In the rows, zero is written as 128.
Each row is followed by its group and then its class within the group.
[130 124 105 129 122 132 128 124 117  60 119 134 122 143 120 112 125]
E/Rj
[136 148 100 123 131 136 121 121 114  45  98 154  85 133 165 103 132]
E/Rj
[162 113  95 127 123 128 125 113 148  58 118 102 106 145 150 106  98]
E/Rj
[149 114  62 124  99 148 137 127 144  35  89 107 109 126 166  72 132]
E/Rj
[141 144  96 123  96 144 131 113 133   4 116 118 109 125 160  93 115]
E/Rj
[123 144 100 114 126 120 140 133 133  86 125 147 143 121 110 115 138]
Z/jh
[122 121  97  96 118 163 128 131 122 104 105 167 131 109 129  91 123]
Z/lp
[139 121 108 131  90 124 126 115 117  75 135 111 103 136 143 124 128]
E/qz
[122 130 114 131 117 127 134 126 135 103 120 168 135 120 118 133 124]
Z/jh
[137 129  78 123 117 138 128 114 134  52 110 150 105 119 142 114 108]
E/qz
[141 127  90 128  44 161 116 129 132  75 108 147 115 119 128 105 170]
E/qz
[124 142  77 108 106  84 115 126 148  65 120 122 133 105 129  79 120]
Z/lp
[134 127  86 121 125 136 108 128 123  59 116 142 105 125 147 111  84]
E/Rj
[122 138 111 114 131 136 146 147 139 136 114 131 153 125 117 101 132]
Z/jh
[158 125  95 140 117 141 121 119 130  70 121 128 110 132 161 109 118]
E/Rj
[138 120  75 123 122 130 121 127 146  54  99 135  91 120 153  82 116]
E/Rj

Each row is followed by its group and then its class within the group.
[131 118 117 135 122 129 118 111 137 129 138 126 160 165 124 125 136]
sf/pq
[127 126 133 133 134 137 136 130 120 120 123 105 148 143 112 119 124]
Tc/jg
[115 132 126 120 128 123 135 134 135 128 110 135 108 117 125 149 135]
br/bz
[125 133 124 127 119 140 142 134 114 121 123 112 153 150 103 125 133]
Tc/jg
[133 124 130 128 129 130 128 103 142 126 125 144 131 154 127 133 139]
sf/nq
[129 113 132 131 141 124 144 103 144 119 136 103 135 101 106 147 125]
Tc/ch
[131 144 135 132 114 143 130 137 111 119 136 147 164 141  90 129 129]
Lg/cf
[125 117 123 132 124 127 133 114 132 122 126 109 159 160 114 127 139]
sf/pq
[124 136 132 125 123 135 126 128 141 132 127 161 113 117 136 156 136]
br/bz
[134 130 127 132 133 130 122 101 137 125 146 137 142 143 119 119 124]
Lg/rt
[128 136 134 129 131 138 136 115 144 123 128 114 133 129 114 138 128]
Tc/ch
[117 125 131 120 125 138 135 142 134 132 126 129 100 108 135 155 129]
br/bz
[126 131 131 127 130 133 126 126 125 127 131 132 134 123 123 128 132]
Lg/rt
[126 133 136 135 121 133 135 134 113 122 120 132 146 143 106 122 126]
Tc/jg
[127 108 126 121 127 129 135 120 136 128 129 135 128 140 129 143 135]
sf/nq
[124 113 121 130 129 138 129 119 138 130 116 116 139 148 127 138 139]
sf/nq
[123 131 131 129 125 130 131 137 133 132 119 128 121 146 132 144 138]
br/bz
[113 126 129 131 131 127 131 129 138 124 112 118 111 119 127 147 140]
br/bz
[119 115 124 126 142 127 130 115 153 133 137 104 120 138 137 137 133]
sf/qh
[125 135 137 132 129 135 142 134 119 119 131 105 139 153 113 119 126]
Tc/jg
[131 140 132 128 132 138 124 129 124 130 143 143 157 133 120 128 129]
Lg/Ql
[134 119 118 135 121 130 123 115 135 130 148 135 150 145 128 146 133]
sf/pq

Each row is followed by its group and then its class within the group.
[169 115 122 117 126 163 112 132 118 128 116  97 137 150 145 133 159]
P/Y
[150 102 135 118  99 186 112  90 121 136 105  94 138 164 142 132 142]
P/Y
[142 125 126 115 141 173  36  92 115 134  94 117 145 167 134 125 139]
L/U
[144 123 126 115 123 157 144 107 124 142  99  96 134 144 139 133 150]
P/Y
[116 122 130 114 131 228  41 114 126 120  85 135 163 168 135 114 159]
K/R
[139 126 122 139 131 151  91 129 129 124 102 121 157 145 130 129 145]
L/U
[112 123 126 126 122 177  69 133 109 146 114 125 143 179 135 114 149]
K/R
[127 127 118 122 132 169  91 135 126 126 117 160 148 151 128 105 126]
K/B
[121 126 129 110 118 235  17 100 125 124  86 135 147 182 137 118 169]
K/R
[120 131 147 113 131 162  98 117 124 134  83 119 139 155 130 116 178]
L/N
[168 117 140 103 125 240  89  93 102 121 111 105 132 170 150 145 159]
P/F
[115 138 122 122 130 190  75 123 121 137 111 123 141 169 139 116 156]
K/R
[153 128 132 111 135 178 142 129 122 125 105  80 149 142 135 128 131]
P/Y
[150 123 129 154 129 178 127 127 115 135 112 102 128 151 131 120 163]
P/F
[121 121 125 132 131 218  78  92 123 133 118 145 152 154 131 113 138]
K/B
[144 118 159 118 126 164  94 117 114 120  79 138 134 145 131 139 138]
L/N
[156 115 143 103 131 246  88 114  96 127  91 108 128 171 139 139 176]
P/F
[115 132 133 122 122 175  63 109 115 132 121 121 136 170 129 117 173]
K/R
[151 119 132  96 136 235  85  82 101 125  88 109 125 177 133 134 166]
P/F
[129 154 130  98 134 186  63 121 126 139  73 136 147 195 152 121 127]
L/U
[139 128 124 103 132 151  76 153 130 135  87 122 155 159 144 128 107]
L/U
[123 123 126 128 123 207  52 122 124 128  93 130 135 176 146 141 144]
K/R
[136 127 123 125 131 227  70  99 125 133 111 132 150 160 133 124 146]
K/B
[146 125 132 123 132 189  80 106 115 126  68 119 147 160 140 146 159]
L/N
[146 123 140 109 136 172  62 142 124 127  84 110 151 158 144 105 129]
L/U
[113 122 137 128 125 208  83 138 126 127 111 149 156 153 124 108 142]
K/B
[136 114 124 123 121 190 121 116 122 130  93 107 122 149 133 141 167]
P/Y
[118 118 109 124 132 203  56 120 117 125 107 132 145 168 133 122 160]
K/R
[167 129 124 112 131 183  56 129 126 145  92 122 136 181 161 126 156]
L/U
[177 116 137 100 132 235  93 123  93 132  92 114 125 191 107 131 141]
P/F
[126 149 123 126 138 205  73 138 122 132 112 141 155 172 122 104 132]
K/B
[184 119 119 117 134 183 120 110 120 122 101 102 148 144 138 153 155]
P/Y
[121 128 123 145 101 195  65 116 105 125 108 131 149 137 121 108 167]
K/B
[141 114 130 108 144 176  75 125 116 119  62 125 137 162 165 126 166]
L/U
[151 117 129 115 129 182 113 103 114 127  88 101 115 165 143 127 149]
P/Y
[128 106 137 117 128 240  56 122 116 129  86 136 139 172 132 128 143]
K/B
[147 125 118 132 128 132 120 116 133 135 132 112 133 142 133 120 154]
P/Y
[162 115 129 110 133 176 112 105 119 140  99 102 141 143 139 144 149]
P/Y
[171 116 136 111 129 205  79  92 121 132  94 115 126 184 131 114 183]
P/F

Each row is followed by its group and then its class within the group.
[121 118 104 134 118 134 139 128  95 126 153 128 143 116 129 117 132]
<30>/mt
[135 117 103 132 130 139 126 123  99 125 165 126 149 131 122  97 152]
<30>/Jb
[131 125 107 159 100 130 138 139  74 131 182 128 188  97 103 131  76]
<30>/mt
[107 113  92 122 130 120 117 137 108 127 108 141 119 163 130 129  99]
<33>/jq
[135 115 100 128 147 119 145 126 127 139 152 140 119 127 132 103 151]
<30>/Jb
[138  94  95 103 147 125 139 128  94 135 139 127 111 133 133  93 178]
<30>/Jb
[131 117 108 132 119 143 130 134 101 123 164 134 151 106 124 115 154]
<30>/Jb
[126 142 163 125 126 131 109 111 183 105 141 129 122 138 124 149 141]
<31>/cc
[143 128  93 111 166 135 156 127 119 138 125 108 117 153 151  85 159]
<30>/mt
[126 111  81 114 150 130 123 132  56 157 141 133 119 141 119  94 190]
<30>/Jb
[117 153 151 139 111 127 122 119 175 119 126 134 132 125 128 149 118]
<31>/Nf
[130 137  90 144 120 130 122 143 148 138 118 131 131 129 131 138  71]
<33>/Dd
[127 166 128 131 108 148 119 126 153 107 143 134 153 110 116 149 106]
<31>/cc
[132 121 119 122 153 124 150 124 182 134  82 129 103 151 170 116 107]
<33>/jq
[124 111 113 137 135 118 122 127 158 120 107 127 104 132 145 139 102]
<33>/jq
[130 112  97  95 167 119 121 133 108 155 103 128  79 191 149  91 148]
<33>/jq
[140 176 165 149 135 130 135 106 250  98 116 125 107 107 143 155  81]
<31>/cc
[143 128 109 144 115 133 135 126 115 113 172 116 158 110 118 110 117]
<30>/mt
[141 163 129 145 113 132 132 123 192 126 112 129 131  94 129 164 108]
<31>/Nf
[108 129 118 111 184 145 134 118 172 115 103 146  76 121 160  76 192]
<30>/Jb
[125 119 105 123 138 120 119 121 107 130  85 132 103 172 129 111  89]
<33>/jq
[125 147 123 133  81 121 103 133  83 133 148 136 169 109  88 173  70]
<31>/Nf
[129 147 137 140 114 128 112 126 154 140 117 138 138 112 126 154 119]
<31>/Nf
[137 154 145 133 118 140 127 125 187 117 116 145 115 116 125 130 124]
<31>/cc
[128 153 155 128 126 115 121 118 184 104  90 137 110 114 145 152 123]
<31>/Nf
[138 135 123 140 156 140 163 120 156 111 144 145 130 139 130  99 147]
<30>/mt
[152 135 130 148 157 137 159 114 220 106 122 133 111 112 164 112 105]
<30>/mt
[142 168 141 164 102 134 117 132 182 114 145 136 155  94 116 178  99]
<31>/Nf
[132 107 115 107 132 135 133 123  75 139 150 130 118 160 120  86 160]
<30>/mt
[127  93 102 122 141 146 136 127 126 128 109 133 111 139 151 125  93]
<33>/jq
[129 104 115 100 146 119 124 136  96 149  91 128 106 178 135 107  95]
<33>/jq
[136 128 110 153 129 136 152 114 160 117 138 121 125 112 147 122 113]
<30>/mt
[123  98  73 104 146 129 121 136  84 151  85 126 102 162 129 115 122]
<33>/jq
[126 124  75 128 127 127 121 137 120 142 135 125 144 152 117 132  46]
<33>/Dd
[114 136  93 114 146 124 119 129 133 138 106 129 106 159 154 110  96]
<33>/Dd
[119 150 114 112 149 129 131 134 105 140 134 128 137 176 127 103 110]
<33>/Dd
[133 154 116 145 152 134 158 115 221 114 131 128 108 108 143 108 139]
<30>/Jb
[131 113 113 113 156 105 147 109 179 119  86 149  78 171 166 117 118]
<33>/jq
[137 166 177 141 139 138 127  99 246  89 126 137 112  74 145 145  90]
<31>/cc
[133 119 117 117 151 127 133 123 123 111 130 132 120 127 130  92 136]
<30>/mt
[138 111 100 143 133 143 130 127 163 118 122 134 120 124 137 143  54]
<33>/jq
[126 102  98 101 144 118 120 132  96 138  94 131 123 189 139  98 111]
<33>/jq
[129 118 119 101 196 119 160 107 197 121 119 133  60 153 175  74 170]
<30>/Jb
[144 165 187 114 179 121 134  86 250 102  42 119  56 128 180 127 169]
<31>/Nf
[123 103 109 123 126 137 129 142  57 129 143 132 139 144 129 110 147]
<30>/mt
[116  96  89 119 141 128 126 137  38 144 149 135 153 159 128  94 146]
<30>/mt
[131 110 106  97 166 130 127 120  88 140 135 126 110 175 148  57 189]
<30>/mt
[142 130 116 127 157 140 151 107 183 104 125 124  95 119 150 110 141]
<30>/Jb
[132 155 160 109 137 140 133 117 151 107 132 134 107 150 120 124 132]
<31>/cc
[136 104  77 157  79 129 116 153  34 135 202 139 196 106  87 142  74]
<30>/mt
[129 121  85 148 129 129 130 134 149 128 108 128 124 109 121 166  45]
<33>/jq
[121 134  66 126 108 120 125 136  79 131 131 131 159 153 109 134  62]
<33>/Dd

Each row is followed by its group and then its class within the group.
[171 174 123 152 123 146 102 106 128 130 123  82  83 106 131 139  97]
G/Gh
[144 135 113 151  99 120  93  70 105 136 104 137 110 133 133 122  91]
Q/dq
[145 166 126 142  98 126  92  77 108 126  76 124 112 132 138 115  88]
Q/cp
[141  94 140 127  89 139 117 106 128 123 102 129 112 138 128 104  91]
C/Jn
[143 175 121 141 103 127  97  82 118 127 108 134 100 135 132 112  70]
Q/dq
[143 128 131 125  98 134 115 122 128 120  73 136 114 137 130 102  76]
C/lz
[156 167  93 144 129 132 106 115 129 131 129 117  88 119 129 136  89]
G/nr
[170 129 112 136  80 135  96  73 113 125  84 138 106 129 128  87  75]
A/bl
[112 141 112 158  88 132  94  74 122 137 104 123 120 142 130 109  80]
Q/dq
[138 126 122 146  87 126  93  74 121 131  95 134 115 133 133 115  87]
Q/cp
[164 154 107 136  96 127  86  74 119 120  87 138 112 123 128 107  91]
A/bl
[151 164 114 142 118 147 121 119 146 146 130 107 101 121 128 122  90]
G/nr
[150 154 130 125  98 128 102 122 134 120 112 136  99 150 130 107  68]
C/lz
[158 123 121 141 104 141 108 116 124 129 118 122 100 118 128 126  81]
G/Gh
[135 111 128 145  96 132  98  91 121 140 111 132 124 135 138 116  95]
Q/cp
[143 134 144 142  94 121 106 114 125 117  96 134 103 154 127 106  71]
C/lz
[155 157 113 149 102 133  87  65 117 126  93 139 105 136 130 109  79]
Q/dq
[154 160 116 135  99 118  86  87 131 111  83 128  81 118 130 111  95]
A/bl
[158 137 119 145  92 133  95  69 119 146  99 138 122 141 133 110  78]
Q/dq
[152 147 121 122  99 121  97  91 115 123  91 138  99 124 134 124 106]
A/jm
[168 157 110 137  98 124  92  93 120 128  86 128  90 122 137 114  93]
A/bl
[152 143 140 122 102 126 110 117 123 119  96 131 106 134 130 110  71]
C/lz

Each row is followed by its group and then its class within the group.
[129 140 128 112 116 148 121 122 133 124 124 120 103 126 127 174 126]
(72)/hm
[128 131 127 105 127 134 124 134 123 120 115 113 122 120 138 157 147]
(72)/hm
[149 114 140 112 127 102 135 147 142 104 120 130 115 125 146 142 147]
(66)/fr
[143 133 136 125  93  93 111 114 138 148 111 128 110 121 153 137 143]
(66)/Sj
[156 121 126 111 109 126 148 122 130 137 108 124 116 117 145 147 145]
(66)/fr
[129 132 131 127  91 173 146 139 134 126 120 126  96 104 155 164 123]
(72)/gz
[111 126 136 102 127 123 126 127 142 122 128 123 113 130 129 133 128]
(72)/gz
[145 132 136 140 113 117 118 119 136 101 117 136 117 120 157 123 142]
(66)/fr
[138 129 137 131 114 111 144 144 140 135 131 127 100  99 150 135 113]
(66)/Sj
[136 124 134 125 126 113 126 137 138 125 121 128 119 143 151 136 145]
(66)/fr
[152 110 144 128 119 104 128 153 148 126 130 137 110 111 127 134 134]
(73)/fj
[133 133 118 114 132  98 145 130 132 141 120 140 149 128 126 103 142]
(67)/Hs
[142 121 135 119 106 131 129 113 141 138 109 140 115 124 156 139 138]
(66)/Sj
[129 113 130 109 137  28 131 145 139 136 114 123 143 138 141  60 142]
(67)/Qj
[155 134 148 146 103 129 114 148 133 126 121 119 101 136 122 182 136]
(73)/Qp
[132 112 115 124 116 185 149 121 132 130 125 129  92 115 116 212 149]
(72)/gz
[120 123 158  73 105  26 123 150 153 113 115 105 116 121 137 103 136]
(72)/cm
[155 128 125 154 117 176 179 137 117 134 134 131 104 138 122 185 128]
(73)/Qp
[158 125 111 132 109 222 153 125 118 140 117 141  64  89 124 209 136]
(72)/cm
[113 101 129  93 129  96 130 125 132 124  98 117 115 136 150 140 146]
(66)/Sj
[119 119 128 123 136  27 117 137 136 141 111 119 155 139 146  63 134]
(67)/Hs
[ 97 118 134 122 119 145 150 141 133 130 128 135 108 113  99 159 137]
(73)/pf
[147 132 154 134 116 100 111 146 141 107 130 123 133 133 138 132 128]
(73)/fj
[120 128 117 109 130  81 132 122 138 160 118 120 142 131 134  87 140]
(67)/Hs
[138 130 145 136 108 101 109 132 149 128 128 137 123 113 166  97 130]
(66)/fr
[135 120 144 127 110 106  92 137 133 117 119 119 120 147 135 160 142]
(73)/Qp
[129 121 130 110 117 156 139 121 117 140 116 120 100 111 157 181 148]
(72)/cm
[122 124 134 127 119 150 176 133 125 112 120 128 114 118 126 159 136]
(72)/cm
[146 118 144 119 110 115 129 145 140 128 135 121 100 124 122 181 137]
(73)/Qp
[126 131 145 113 137  25 116 139 150 123 120 129 140 138 145  47 137]
(67)/Qj
[131 126 149 103 104  51 131 147 137 134 105 121 123 119 156 103 154]
(66)/fr
[136 113 128 110 111 128 118 125 129 136 121 115 122 114 149 160 133]
(72)/cm
[113 123 132 100 127 104 124 127 116 117 135 103 116 144 130 191 154]
(72)/hm
[121 129 145 108 134  58 132 131 137 128 118 131 146 128 120  81 111]
(67)/Qj
[141 117 132 130 109 107 123 136 131 134 114 122  91 119 147 142 156]
(66)/fr
[119 123 129 106 125  87 127 136 146 125 122 124 109 136 141 155 160]
(66)/ns
[139 122 128 123 122 176 136 128 142 132 127 157 106 103 149 168 129]
(72)/gz
[134 122 111 124 120 110 126 125 133 130 121 122 114 125 151 151 138]
(66)/ns
[130 125 114 105 148  76 148 132 131 140 108 133 135 133 124  79 138]
(67)/nh
[113 126 154 108 145  21 110 148 141 133 114 109 157 148 111  33 141]
(67)/nh

Each row is followed by its group and then its class within the group.
[146 120 119 123 141 138 110 135  93 126 134 134 126 112 135 133 134]
hp/Tn
[131 147 136 128 132 119 114 127 130 128 138 134 106 117 119 116 113]
Gl/tq
[114  97 133 116 117 128 127 107  95 146 135 134 125 140 119 135 139]
Rr/fg
[107 124 127 125 116 126 140 119  88 131 128 124 133 145  94 128 132]
Rr/pr
[ 99 119 134 122 114 129 131 125  75 125 130 123 131 145 104 128 128]
Rr/pr
[159 139 131 114 139 131 123 131  93 125 136 130 121 116 127 131 131]
hp/Tn
[145 144 128 124 129 130 116 132  77 121 130 135 106 109 114 120 115]
hp/Tn
[152 147 142 118 129 122 105 131 124 129 132 142 113 100 124 121 111]
Gl/tq
[150 140 124 129 133 124 124 126 143 133 123 135 129 115 121 119 117]
Gl/tq
[150 129 127 116 130 133 120 132  92 124 134 133 123 112 123 126 132]
hp/Tn
[140 131 122 121 127 136 122 137 105 118 129 140 114 107 129 126 127]
hp/Tn
[108 120 122 128 113 134 129 124  80 128 131 129 132 137 101 131 131]
Rr/fg
[140 131 136 120 139 126 112 137 121 125 124 129 121 113 123 126 129]
Gl/Nj

Each row is followed by its group and then its class within the group.
[103 138 141 141 166  99 146  89  88 165 150 120 120 143 124 128  86]
fd/J
[109 128 134 148 143 108 141 111 116 135 130 130 116 129 129 128 110]
fd/J
[126 121 107 159 174  87 159  90 126 160 125 136 109 136 111 125  77]
fh/S
[ 98 147 137 140 151 121 144 101 103 125 146 129 142 135 141 125 117]
fd/J
[ 96 149 157 129 152 133 141 108  86 140 151 131 147 139 123 126 110]
fd/X
[115 139 144 145 166 114 150 109 133 144 146 148 140 151 119 136 117]
fh/T
[108 132 136 140 159 115 144 109  91 136 141 133 129 135 124 122 106]
fd/X
[119 107 118 156 118  96 121 113 118 134 122 116  99 126 123 119 111]
fd/X
[120 128 141 128 152 149 130 120 134 136 135 129 122 139 137 127 124]
fh/T
[133 107 130 133 113 143 112 140 151 142 117 129 104 132 115 118 146]
fh/S
[108 135 155 132 154 132 139 111 110 134 143 146 137 137 126 127 123]
fd/X
[129 124 132 135 150 124 137 112 151 135 128 133 117 138 130 117 123]
fh/T
[119 128 127 155 144 113 140 101 115 137 142 128 117 128 115 128  96]
fd/X
